Below are the code and all the weights of a small trained network. Each question names an input and a class and asks about switching units off, where a switched-off unit gives its printed mean instead of its output.

import numpy as np


def w(rows, s, z=0):
    codes = np.array(rows[::2]) - 128.0
    scale = np.full(codes.shape[1], s)
    scale[-1] = z or s
    return codes * scale


def f(y):
    return np.maximum(y, 0)


def log_softmax(a):
    a = a - a.max(-1, keepdims=True)
    return a - np.log(np.exp(a).sum(-1, keepdims=True))


def net(x, mask):
    res = np.array(x, float).reshape(1, 7) / 4 @ E
    y = f(res @ A[0][:, :-1].T + A[0][:, -1])
    res = res + np.where(mask, y, B[0][:, -1]) @ B[0][:, :-1]
    return log_softmax(res[-1] @ U[:, :-1].T + U[:, -1])


A, B = {}, {}
E = w([
[115,112,144,62,66,179,98,242],'x0',
[74,158,20,117,155,208,206,72],'x1',
[175,47,125,32,229,47,99,76],'x2',
[81,95,146,177,185,184,125,163],'x3',
[77,164,150,28,210,136,180,198],'x4',
[83,35,175,138,91,69,192,14],'x5',
[34,141,107,205,150,3,149,156],'x6',
],0.0081)
A[0] = w([
[128,74,92,119,108,129,90,194,230],'neuron 1',
[130,201,95,93,141,190,228,114,176],'neuron 2',
[224,133,173,99,192,172,165,93,186],'neuron 3',
[196,209,102,136,113,144,73,157,130],'neuron 4',
[217,154,205,106,221,50,94,109,194],'neuron 5',
[128,176,156,117,122,89,215,232,168],'neuron 6',
[27,89,123,84,49,70,149,100,95],'neuron 7',
[74,100,48,137,131,94,51,172,172],'neuron 8',
[107,184,98,95,206,23,192,79,184],'neuron 9',
[146,178,104,143,25,179,89,185,252],'neuron 10',
[46,90,178,183,231,200,148,158,150],'neuron 11',
[183,114,83,96,172,113,132,207,61],'neuron 12',
[177,185,124,94,159,157,18,142,56],'neuron 13',
[112,84,146,195,76,46,116,95,205],'neuron 14',
[144,164,152,150,79,76,87,1,31],'neuron 15',
],0.0092,0.0033)
B[0] = w([
[108,173,155,75,137,111,157,106,186],'neuron 1',
[90,173,214,172,190,35,114,61,226],'neuron 2',
[55,227,104,104,98,149,133,157,211],'neuron 3',
[132,139,148,61,82,199,135,144,197],'neuron 4',
[193,177,245,182,68,140,114,152,214],'neuron 5',
[59,209,82,36,123,117,162,114,201],'neuron 6',
[186,172,105,112,67,161,113,169,194],'neuron 7',
[134,175,123,65,117,82,163,47,178],'neuron 8',
[81,202,119,88,157,219,226,193,225],'neuron 9',
[192,191,179,116,18,217,152,197,245],'neuron 10',
[114,113,184,117,182,81,142,74,209],'neuron 11',
[93,199,209,130,125,138,87,78,182],'neuron 12',
[198,204,173,160,44,102,85,194,199],'neuron 13',
[166,189,175,254,140,128,64,71,219],'neuron 14',
[154,132,152,163,201,158,103,23,195],'neuron 15',
],0.0071,0.012)
U = w([
[140,76,36,139,94,118,124,129,129],'0',
[94,67,11,149,160,92,66,224,2],'1',
[43,158,71,85,211,118,168,127,176],'2',
[139,170,134,132,19,150,113,170,152],'3',
[139,61,35,143,157,82,121,219,23],'4',
[120,153,156,175,151,111,93,89,121],'5',
],0.012,0.0059)

Each question gives the input, the list of numbers given to net, and the class t.
The units are the neurons (one row each of A and B). Each row of codes is followed by its name. A weight is (code - 128) times the scale printed after its matrix; where a second scale follows, it is the last column's (A, B and U).
mask holds one flag per neuron, in row order. A switched-off neuron (its flag False) gives its mean, the last column of its row in B, instead of its output. The means were averaged over made-up inputs and are rounded, as every weight is.
A unit's drop is (log p(t) with every unit on - log p(t) with that unit switched off) / (log p(t) with every unit on - log p(t) with every unit switched off).
The circuit of an input: a set's keep is (log p(t) with only the set's units on - log p(t) with every unit switched off) / (log p(t) with every unit on - log p(t) with every unit switched off). Starting from the 12 units with the biggest drops (on a tie, the unit counted first), units are removed one at a time, each time the one whose removal leaves the highest keep (on an exact tie, the one counted first), for as long as the keep stays at least 0.8.
units of the circuit, in order: the units of the circuit, biggest drop first
k most important neurons: the k neurons with the biggest drops, biggest first
drop when u is switched off: that unit's drop, to one decimal
input [-3,2,3,2,1,0,-3], class 2: units of the circuit, in order -> (neuron 10; neuron 14)
input [-8,-1,0,-7,7,5,-5], class 2: units of the circuit, in order -> (neuron 9)
input [-6,-4,5,1,4,-2,0], class 3: 2 most important neurons -> (neuron 5; neuron 2)
input [0,6,2,5,-5,-1,3], class 2: units of the circuit, in order -> (neuron 5; neuron 10)
input [-7,6,7,3,-4,-6,0], class 2: 3 most important neurons -> (neuron 9; neuron 14; neuron 10)
input [2,6,3,-3,-1,3,8], class 2: 4 most important neurons -> (neuron 9; neuron 10; neuron 5; neuron 13)
input [-1,4,-7,7,0,1,-3], class 5: 2 most important neurons -> (neuron 2; neuron 11)
input [-5,-1,-3,-4,-1,-1,5], class 5: 3 most important neurons -> (neuron 14; neuron 10; neuron 15)
input [-1,-8,-4,-6,-2,5,-1], class 5: 2 most important neurons -> (neuron 15; neuron 14)
input [1,-3,2,6,5,0,-2], class 2: 3 most important neurons -> (neuron 10; neuron 14; neuron 11)
input [2,5,8,-6,-4,0,-3], class 2: 2 most important neurons -> (neuron 10; neuron 14)
input [-8,7,-5,-4,-2,-1,-8], class 5: drop when neuron 2 is switched off -> 0.9
input [2,-8,1,8,4,3,2], class 5: drop when neuron 10 is switched off -> 0.2
input [-6,-3,1,-6,-8,-5,3], class 5: drop when neuron 1 is switched off -> 0.0
input [-2,2,-7,4,2,5,-1], class 5: most important neuron -> (neuron 9)
